Below are the code and all the weights of a small trained network. Each question names an input and a target symbol and asks about switching units off, where a switched-off unit gives its printed mean instead of its output.

import numpy as np


def w(rows, s, z=0):
    codes = np.array(rows[::2]) - 128.0
    scale = np.full(codes.shape[1], s)
    scale[-1] = z or s
    return codes * scale


def f(y):
    return np.maximum(y, 0)


def softmax(a):
    e = np.exp(a - a.max(-1, keepdims=True))
    return e / e.sum(-1, keepdims=True)


def log_softmax(a):
    a = a - a.max(-1, keepdims=True)
    return a - np.log(np.exp(a).sum(-1, keepdims=True))


def net(x, mask):
    ids = ['ΓΞΩαβζηθμστφ'.index(c) for c in x.split()]
    T = len(ids)
    res = E[ids] + P[:T]
    u = 0
    for l in range(2):
        r = res
        for j in range(3):
            rows = slice(4 * j, 4 * j + 4)
            q, k, v = (r @ M[l][rows].T for M in (Q, K, V))
            z = softmax(np.where(np.tri(T) > 0, q @ k.T / 4**0.5, -1e9)) @ v
            o = O[l][rows]
            res = res + np.where(mask[u + j], z, o[:, -1]) @ o[:, :-1]
        u += 3
        y = f(res @ A[l][:, :-1].T + A[l][:, -1])
        res = res + np.where(mask[u : u + 12], y, B[l][:, -1]) @ B[l][:, :-1]
        u += 12
    return log_softmax(res[-1] @ U[:, :-1].T + U[:, -1])


Q, K, V, O, A, B = {}, {}, {}, {}, {}, {}
E = w([
[108,107,138,36,165],'Γ',
[84,245,78,102,156],'Ξ',
[98,53,191,109,73],'Ω',
[115,190,108,143,104],'α',
[55,136,138,103,152],'β',
[72,131,141,86,144],'ζ',
[115,180,143,146,80],'η',
[134,91,161,239,125],'θ',
[197,109,124,2,176],'μ',
[224,102,126,136,111],'σ',
[180,97,159,238,41],'τ',
[125,187,73,182,210],'φ',
],0.017)
P = w([
[130,114,112,159,146],'0',
[144,126,168,177,67],'1',
[189,129,169,133,195],'2',
[161,134,93,133,36],'3',
[116,115,163,169,100],'4',
[213,166,226,115,126],'5',
[170,122,128,68,1],'6',
[110,119,150,165,121],'7',
[216,157,172,106,185],'8',
],0.016)
Q[0] = w([
[215,146,124,134,105],'0.h1',
[107,147,126,111,229],'0.h1',
[141,98,159,155,168],'0.h1',
[142,140,207,79,106],'0.h1',
[128,95,133,182,128],'0.h2',
[121,210,159,115,118],'0.h2',
[131,116,94,101,144],'0.h2',
[83,182,156,147,171],'0.h2',
[244,155,89,115,139],'0.h3',
[184,138,143,183,136],'0.h3',
[177,100,132,95,110],'0.h3',
[137,72,164,96,146],'0.h3',
],0.011)
K[0] = w([
[254,168,70,117,130],'0.h1',
[151,138,147,105,191],'0.h1',
[164,101,202,195,161],'0.h1',
[108,123,210,28,90],'0.h1',
[159,120,141,240,84],'0.h2',
[88,183,107,102,98],'0.h2',
[104,121,113,237,113],'0.h2',
[132,158,107,135,157],'0.h2',
[235,172,146,108,232],'0.h3',
[179,108,155,163,117],'0.h3',
[187,42,92,55,56],'0.h3',
[10,58,146,173,181],'0.h3',
],0.0076)
V[0] = w([
[109,81,131,107,165],'0.h1',
[182,81,192,121,196],'0.h1',
[164,64,180,162,106],'0.h1',
[147,124,32,69,125],'0.h1',
[39,142,65,118,70],'0.h2',
[76,180,167,160,142],'0.h2',
[105,172,100,172,136],'0.h2',
[163,175,189,80,160],'0.h2',
[137,178,73,135,74],'0.h3',
[187,255,127,142,108],'0.h3',
[148,147,80,189,169],'0.h3',
[63,101,139,73,59],'0.h3',
],0.009)
O[0] = w([
[78,168,190,159,149,66],'0.h1',
[125,253,86,180,139,156],'0.h1',
[175,149,80,117,175,254],'0.h1',
[111,160,133,169,19,28],'0.h1',
[120,214,183,157,78,81],'0.h2',
[44,148,110,134,40,144],'0.h2',
[182,95,135,105,150,122],'0.h2',
[119,140,187,98,110,131],'0.h2',
[93,137,56,185,145,122],'0.h3',
[102,136,186,122,131,189],'0.h3',
[96,130,179,99,173,102],'0.h3',
[176,61,146,146,182,104],'0.h3',
],0.006,0.005)
A[0] = w([
[98,194,55,52,56,183],'0.n1',
[161,129,206,180,185,71],'0.n2',
[34,163,161,102,106,169],'0.n3',
[237,110,180,111,184,202],'0.n4',
[74,183,58,59,101,178],'0.n5',
[110,55,99,80,72,95],'0.n6',
[109,186,153,172,157,80],'0.n7',
[164,142,99,122,88,251],'0.n8',
[33,80,145,16,240,62],'0.n9',
[2,131,78,116,134,138],'0.n10',
[164,204,128,192,141,136],'0.n11',
[140,95,144,153,9,49],'0.n12',
],0.008,0.0024)
B[0] = w([
[180,130,105,174,144,184],'0.n1',
[168,172,150,214,129,184],'0.n2',
[187,112,58,106,151,171],'0.n3',
[150,216,154,98,124,254],'0.n4',
[254,48,161,122,164,170],'0.n5',
[208,187,111,166,107,172],'0.n6',
[95,118,211,179,192,161],'0.n7',
[124,137,77,114,53,188],'0.n8',
[100,170,163,63,111,160],'0.n9',
[254,144,90,105,103,155],'0.n10',
[45,177,132,147,116,187],'0.n11',
[168,224,125,107,167,193],'0.n12',
],0.0076,0.0085)
Q[1] = w([
[149,64,254,109,128],'1.h1',
[118,131,141,180,143],'1.h1',
[42,175,143,168,184],'1.h1',
[231,124,154,215,76],'1.h1',
[72,90,62,146,182],'1.h2',
[181,115,96,120,88],'1.h2',
[127,82,119,169,86],'1.h2',
[183,164,38,84,94],'1.h2',
[131,107,77,117,74],'1.h3',
[72,188,237,151,207],'1.h3',
[81,147,78,135,168],'1.h3',
[143,124,131,95,187],'1.h3',
],0.008)
K[1] = w([
[110,126,28,115,47],'1.h1',
[97,125,19,165,80],'1.h1',
[71,205,98,146,151],'1.h1',
[167,137,194,166,99],'1.h1',
[188,147,139,49,223],'1.h2',
[214,158,202,1,64],'1.h2',
[35,191,176,247,59],'1.h2',
[148,188,243,168,183],'1.h2',
[37,91,194,6,55],'1.h3',
[32,76,170,103,139],'1.h3',
[74,158,32,146,106],'1.h3',
[181,97,139,15,114],'1.h3',
],0.0073)
V[1] = w([
[103,147,138,91,125],'1.h1',
[125,131,170,96,173],'1.h1',
[130,103,73,128,110],'1.h1',
[64,250,39,195,183],'1.h1',
[215,74,54,112,96],'1.h2',
[206,152,86,201,117],'1.h2',
[163,153,49,46,179],'1.h2',
[203,135,202,126,157],'1.h2',
[134,91,161,82,156],'1.h3',
[145,180,163,184,94],'1.h3',
[182,188,182,194,2],'1.h3',
[154,77,74,207,48],'1.h3',
],0.0098)
O[1] = w([
[185,99,115,118,128,110],'1.h1',
[159,75,203,87,84,125],'1.h1',
[100,251,122,137,133,102],'1.h1',
[96,146,117,81,127,164],'1.h1',
[138,20,69,134,117,162],'1.h2',
[150,108,118,87,240,235],'1.h2',
[196,129,253,98,165,157],'1.h2',
[78,115,120,16,114,218],'1.h2',
[206,168,125,164,53,99],'1.h3',
[233,120,123,131,189,197],'1.h3',
[97,141,95,102,166,247],'1.h3',
[136,85,177,168,86,134],'1.h3',
],0.0064,0.016)
A[1] = w([
[99,167,147,49,88,190],'1.n1',
[61,71,62,197,126,3],'1.n2',
[53,124,136,194,183,99],'1.n3',
[200,125,64,109,89,104],'1.n4',
[113,43,106,80,58,152],'1.n5',
[115,119,11,130,130,221],'1.n6',
[131,119,167,87,123,134],'1.n7',
[139,79,95,175,60,151],'1.n8',
[193,164,96,147,54,84],'1.n9',
[199,128,25,107,121,90],'1.n10',
[96,168,103,44,188,84],'1.n11',
[150,119,182,91,51,102],'1.n12',
],0.012,0.0055)
B[1] = w([
[128,86,46,119,135,177],'1.n1',
[238,123,235,96,62,130],'1.n2',
[111,78,110,132,2,137],'1.n3',
[92,88,151,132,158,184],'1.n4',
[172,117,84,249,117,139],'1.n5',
[46,130,143,136,169,164],'1.n6',
[94,167,116,169,168,167],'1.n7',
[128,92,66,167,85,129],'1.n8',
[144,116,67,138,191,147],'1.n9',
[86,128,211,164,102,214],'1.n10',
[162,151,146,174,45,255],'1.n11',
[85,137,106,76,104,142],'1.n12',
],0.0098,0.023)
U = w([
[221,185,34,217,144,183],'Γ',
[142,181,217,139,112,73],'Ξ',
[158,56,170,107,164,140],'Ω',
[97,148,105,110,136,251],'α',
[159,110,78,147,143,175],'β',
[158,118,69,161,150,162],'ζ',
[68,166,107,140,143,237],'η',
[204,59,61,254,111,94],'θ',
[141,90,200,41,40,101],'μ',
[96,116,224,166,58,3],'σ',
[78,177,112,191,211,68],'τ',
[112,142,115,205,31,131],'φ',
],0.0097,0.0041)

Each question gives the input, a string of symbols that net reads in full, and the target symbol t.
The units are the heads (4 rows each of Q, K, V and O) and the neurons (one row each of A and B). Each row of codes is followed by its name. A weight is (code - 128) times the scale printed after its matrix; where a second scale follows, it is the last column's (O, A, B and U).
mask holds one flag per unit, layer by layer, with each layer's heads first. A switched-off unit (its flag False) gives its mean, the last column of its rows in O or B, instead of its output. The means were averaged over made-up inputs and are rounded, as every weight is.
A unit's drop is (log p(t) with every unit on - log p(t) with that unit switched off) / (log p(t) with every unit on - log p(t) with every unit switched off).
The circuit of an input: a set's keep is (log p(t) with only the set's units on - log p(t) with every unit switched off) / (log p(t) with every unit on - log p(t) with every unit switched off). Starting from the 12 units with the biggest drops (on a tie, the unit counted first), units are removed one at a time, each time the one whose removal leaves the highest keep (on an exact tie, the one counted first), for as long as the keep stays at least 0.8.
circuit, biggest first: the units of the circuit, biggest drop first
top k neurons: the k neurons with the biggest drops, biggest first
top k neurons in layer l: the k neurons of layer l with the biggest drops, biggest first
heads that matter: for each layer, one digit per head in row order, 1 if its drop is at least 0.15 and else 0, layers parted by /
input α τ θ, target Γ: circuit, biggest first	(0.h1 0.n2)
input Γ τ θ Γ σ Ω α, target θ: circuit, biggest first	(1.n5 1.h1 0.n4)
input Ω Ω Ω φ μ, target μ: top 2 neurons	(0.n4 1.n11)
input θ Γ θ β, target φ: top 2 neurons	(0.n2 0.n7)
input Γ τ Ω Ξ Ξ τ φ, target σ: top 3 neurons	(1.n10 1.n11 1.n6)
input σ τ Ω τ α Γ, target Γ: top 3 neurons	(1.n1 1.n11 0.n12)
input Ξ φ Ω Ω τ Ω β Ω φ, target Ξ: circuit, biggest first	(1.n11 0.h3)
input σ Ω η θ Ω Ω φ, target θ: heads that matter	100 / 110
input α Ξ τ η Ω Ω Ω Ω, target Ω: circuit, biggest first	(0.h3 1.n11)
input θ α τ τ Ω τ α, target σ: circuit, biggest first	(1.n10 1.h2 1.n11 1.n6)
input τ σ φ τ, target Γ: heads that matter	111 / 010
input Ω τ τ Ω η μ, target Γ: circuit, biggest first	(0.h1)
input Ω Ω τ τ, target σ: heads that matter	100 / 011
input η τ φ α Ξ τ Ω, target σ: heads that matter	000 / 011
input Ω τ α τ θ φ Ω, target Γ: top neuron	(1.n9)
input φ η φ ζ φ μ τ θ Ω, target Γ: top 2 neurons	(0.n12 1.n10)
input Ω Ω τ Ω, target σ: circuit, biggest first	(1.n10 1.h2 0.h3 1.n6)
input β μ φ Ω τ Ω η Ξ, target Ξ: circuit, biggest first	(0.n5 0.n10 1.n10)
input φ Ω Ω φ τ Ω τ, target θ: top 3 neurons in layer 1	(1.n5 1.n9 1.n1)
input σ Ω Γ Ω φ φ, target Ξ: top 3 neurons in layer 1	(1.n11 1.n9 1.n5)
input Ω α β, target Γ: heads that matter	000 / 001
input τ Ω μ θ Ω Ω θ η τ, target Ξ: circuit, biggest first	(1.n1)
input Ω τ φ θ ζ Ω σ, target θ: top 3 neurons in layer 1	(1.n5 1.n9 1.n1)
input τ ζ Ω η, target θ: top 2 neurons	(1.n5 0.n4)
input α τ τ μ, target σ: top 4 neurons in layer 1	(1.n10 1.n11 1.n4 1.n6)
input φ θ β σ Ω σ μ Ξ, target Ξ: circuit, biggest first	(0.n5 0.n10 1.n1 1.n10)
input Ω φ μ τ Ξ μ Ξ, target μ: heads that matter	111 / 011
input Ω τ φ α ζ Ξ Ω, target Ω: top 4 neurons	(0.n3 0.n6 1.n4 1.n9)
input α Ω ζ, target Γ: top 2 neurons in layer 1	(1.n10 1.n11)
input φ η φ μ, target Γ: heads that matter	101 / 110
